Below are the code and all the weights of a small trained network. Each question names an input and a target symbol and asks about switching units off, where a switched-off unit gives its printed mean instead of its output.

import numpy as np


def w(rows, s, z=0):
    codes = np.array(rows[::2]) - 128.0
    scale = np.full(codes.shape[1], s)
    scale[-1] = z or s
    return codes * scale


def norm(h):
    return h / np.sqrt((h * h).mean(-1, keepdims=True) + 1e-5)


def f(y):
    return np.maximum(y, 0)


def softmax(a):
    e = np.exp(a - a.max(-1, keepdims=True))
    return e / e.sum(-1, keepdims=True)


def log_softmax(a):
    a = a - a.max(-1, keepdims=True)
    return a - np.log(np.exp(a).sum(-1, keepdims=True))


def net(x, mask):
    ids = ['αβγδεζηλξπσφψω'.index(c) for c in x.split()]
    T = len(ids)
    res = E[ids] + P[:T]
    r = norm(res)
    for j in range(3):
        rows = slice(3 * j, 3 * j + 3)
        q, k, v = (r @ M[0][rows].T for M in (Q, K, V))
        z = softmax(np.where(np.tri(T) > 0, q @ k.T / 3**0.5, -1e9)) @ v
        o = O[0][rows]
        res = res + np.where(mask[j], z, o[:, -1]) @ o[:, :-1]
    y = f(norm(res) @ A[0][:, :-1].T + A[0][:, -1])
    res = res + np.where(mask[3:15], y, B[0][:, -1]) @ B[0][:, :-1]
    return log_softmax(norm(res)[-1] @ U[:, :-1].T + U[:, -1])


Q, K, V, O, A, B = {}, {}, {}, {}, {}, {}
E = w([
[162,121,128,3,72,133],'α',
[124,140,166,159,126,76],'β',
[142,171,148,69,225,149],'γ',
[68,103,81,160,147,78],'δ',
[95,76,200,151,107,102],'ε',
[139,133,168,151,101,90],'ζ',
[134,156,164,159,81,111],'η',
[105,42,128,93,169,135],'λ',
[55,142,108,142,134,195],'ξ',
[201,139,84,145,143,110],'π',
[137,111,176,139,144,75],'σ',
[130,157,149,159,77,109],'φ',
[130,122,171,147,141,73],'ψ',
[129,114,187,135,174,87],'ω',
],0.026)
P = w([
[87,211,114,6,126,23],'0',
[100,204,121,46,125,48],'1',
[107,188,131,74,119,61],'2',
[121,175,138,98,122,68],'3',
[129,157,145,107,129,85],'4',
[134,143,149,123,127,98],'5',
[138,132,146,138,120,112],'6',
[143,120,155,158,124,119],'7',
[153,109,154,174,120,132],'8',
[167,93,160,192,119,144],'9',
[172,77,155,206,133,149],'10',
],0.013)
Q[0] = w([
[156,118,182,180,56,135],'h1',
[170,114,129,131,91,90],'h1',
[146,118,72,54,100,127],'h1',
[78,131,46,93,104,228],'h2',
[177,127,179,123,150,139],'h2',
[35,109,123,69,109,133],'h2',
[98,122,184,171,116,111],'h3',
[119,126,193,124,116,81],'h3',
[31,87,14,76,147,255],'h3',
],0.014)
K[0] = w([
[140,118,160,164,181,134],'h1',
[179,130,173,148,153,106],'h1',
[117,152,112,61,152,26],'h1',
[88,166,102,98,166,61],'h2',
[144,141,163,118,174,170],'h2',
[70,131,125,142,114,80],'h2',
[96,41,113,252,162,115],'h3',
[125,48,125,254,59,209],'h3',
[75,207,143,2,104,67],'h3',
],0.014)
V[0] = w([
[101,137,81,146,126,110],'h1',
[126,163,87,90,31,129],'h1',
[125,163,143,235,137,185],'h1',
[172,125,116,92,41,143],'h2',
[137,156,151,210,99,115],'h2',
[98,182,116,155,121,141],'h2',
[136,95,141,133,141,24],'h3',
[254,158,202,109,148,167],'h3',
[192,82,3,118,118,135],'h3',
],0.0082)
O[0] = w([
[127,60,212,121,199,144,198],'h1',
[122,14,69,161,39,97,196],'h1',
[98,146,86,2,93,89,155],'h1',
[171,60,52,59,135,183,77],'h2',
[24,161,51,129,75,14,129],'h2',
[50,116,164,65,238,104,200],'h2',
[55,70,152,148,111,231,252],'h3',
[51,179,114,135,169,87,77],'h3',
[71,168,234,28,95,10,27],'h3',
],0.0061,0.0027)
A[0] = w([
[104,183,95,129,136,183,99],'n1',
[126,189,161,197,108,139,87],'n2',
[96,91,147,146,127,167,1],'n3',
[93,157,82,95,122,218,70],'n4',
[94,128,128,193,166,110,98],'n5',
[222,157,194,160,97,117,135],'n6',
[146,103,102,144,186,102,181],'n7',
[208,155,148,105,134,132,189],'n8',
[9,156,99,81,133,185,38],'n9',
[108,221,137,126,179,190,121],'n10',
[107,78,152,55,164,117,171],'n11',
[215,176,96,125,149,50,36],'n12',
],0.015,0.0062)
B[0] = w([
[115,103,153,154,140,129,200],'n1',
[169,136,136,108,190,143,170],'n2',
[196,139,114,65,140,70,167],'n3',
[53,87,150,142,76,122,231],'n4',
[165,174,125,126,58,128,175],'n5',
[82,91,122,113,142,133,205],'n6',
[114,151,92,150,149,155,183],'n7',
[119,158,98,106,106,100,188],'n8',
[112,56,151,167,112,135,254],'n9',
[52,147,103,109,113,134,218],'n10',
[144,141,108,131,100,167,184],'n11',
[123,28,101,166,179,7,211],'n12',
],0.014,0.01)
U = w([
[162,147,155,135,119,144,163],'α',
[194,48,70,104,161,225,103],'β',
[151,71,99,127,176,48,179],'γ',
[162,137,112,43,52,134,221],'δ',
[55,59,191,145,87,180,147],'ε',
[107,179,248,93,105,71,83],'ζ',
[156,148,162,141,139,152,153],'η',
[138,165,42,204,45,117,2],'λ',
[127,91,239,85,230,162,48],'ξ',
[62,192,91,84,191,164,128],'π',
[151,153,172,143,169,164,143],'σ',
[233,76,210,152,68,122,111],'φ',
[152,155,175,162,161,156,171],'ψ',
[156,114,138,169,145,164,54],'ω',
],0.011,0.0035)

Each question gives the input, a string of symbols that net reads in full, and the target symbol t.
The units are the heads (3 rows each of Q, K, V and O) and the neurons (one row each of A and B). Each row of codes is followed by its name. A weight is (code - 128) times the scale printed after its matrix; where a second scale follows, it is the last column's (O, A, B and U).
mask holds one flag per unit, heads first, then neurons. A switched-off unit (its flag False) gives its mean, the last column of its rows in O or B, instead of its output. The means were averaged over made-up inputs and are rounded, as every weight is.
A unit's drop is (log p(t) with every unit on - log p(t) with that unit switched off) / (log p(t) with every unit on - log p(t) with every unit switched off).
The circuit of an input: a set's keep is (log p(t) with only the set's units on - log p(t) with every unit switched off) / (log p(t) with every unit on - log p(t) with every unit switched off). Starting from the 12 units with the biggest drops (on a tie, the unit counted first), units are removed one at a time, each time the one whose removal leaves the highest keep (on an exact tie, the one counted first), for as long as the keep stays at least 0.8.
circuit, biggest first: the units of the circuit, biggest drop first
most important unit: the unit with the biggest drop
k most important neurons: the k neurons with the biggest drops, biggest first
heads that matter: for each layer, one digit per head in row order, 1 if its drop is at least 0.15 and else 0, layers parted by /
input ξ η σ λ π γ β π η η, target λ: circuit, biggest first : h2, n9, n4
input λ ξ ξ ε φ λ σ, target ξ: heads that matter : 101
input α ξ ε π η σ η η ξ ξ β, target γ: heads that matter : 101
input π ξ π ξ π π ζ, target ζ: circuit, biggest first : h3, n12, n9
input ξ ω ξ λ α λ η, target ξ: 2 most important neurons : n2, n6
input ξ ψ π ξ ξ α π π σ, target ζ: circuit, biggest first : h3, n12, n9
input λ α σ η ψ, target λ: circuit, biggest first : h3, n5, n9
input ξ δ ξ α π η π γ ξ η ψ, target λ: most important unit : h2
input η ξ η ζ ξ ξ ξ δ η α, target δ: circuit, biggest first : n9, n12
input γ ξ ξ ξ ζ π ψ, target ζ: circuit, biggest first : h3, n12, n9
input π π η β, target λ: circuit, biggest first : h3, n5, n9
input λ β η α φ, target β: 3 most important neurons : n4, n2, n12
input ξ ξ φ γ ξ ψ ε ε σ λ ψ, target ξ: heads that matter : 111
input α ξ δ η η, target λ: circuit, biggest first : n9, h3, n4
input δ ξ ξ α β, target β: most important unit : h3
input π ξ β, target γ: heads that matter : 001
input ξ ξ ξ η π δ, target λ: 4 most important neurons : n5, n12, n9, n4
input γ γ η π σ ξ ε α φ, target β: 2 most important neurons : n2, n4
input ψ ξ π ξ λ η, target ξ: 2 most important neurons : n2, n4
input ξ ξ π ξ λ β, target ξ: 2 most important neurons : n2, n6
input ω ξ α π λ ζ, target ξ: heads that matter : 101
input π π λ ξ ψ ξ π η ξ η β, target λ: most important unit : h2
input η π ω, target ζ: 3 most important neurons : n9, n12, n4
input π π η π ξ π ξ π ξ λ φ, target ξ: heads that matter : 100
input ξ ξ ξ φ ξ ξ π ζ, target ζ: heads that matter : 001
input ξ ξ λ λ ξ α σ, target β: heads that matter : 011
input π λ ξ σ η ξ η η ξ δ, target λ: most important neuron : n12
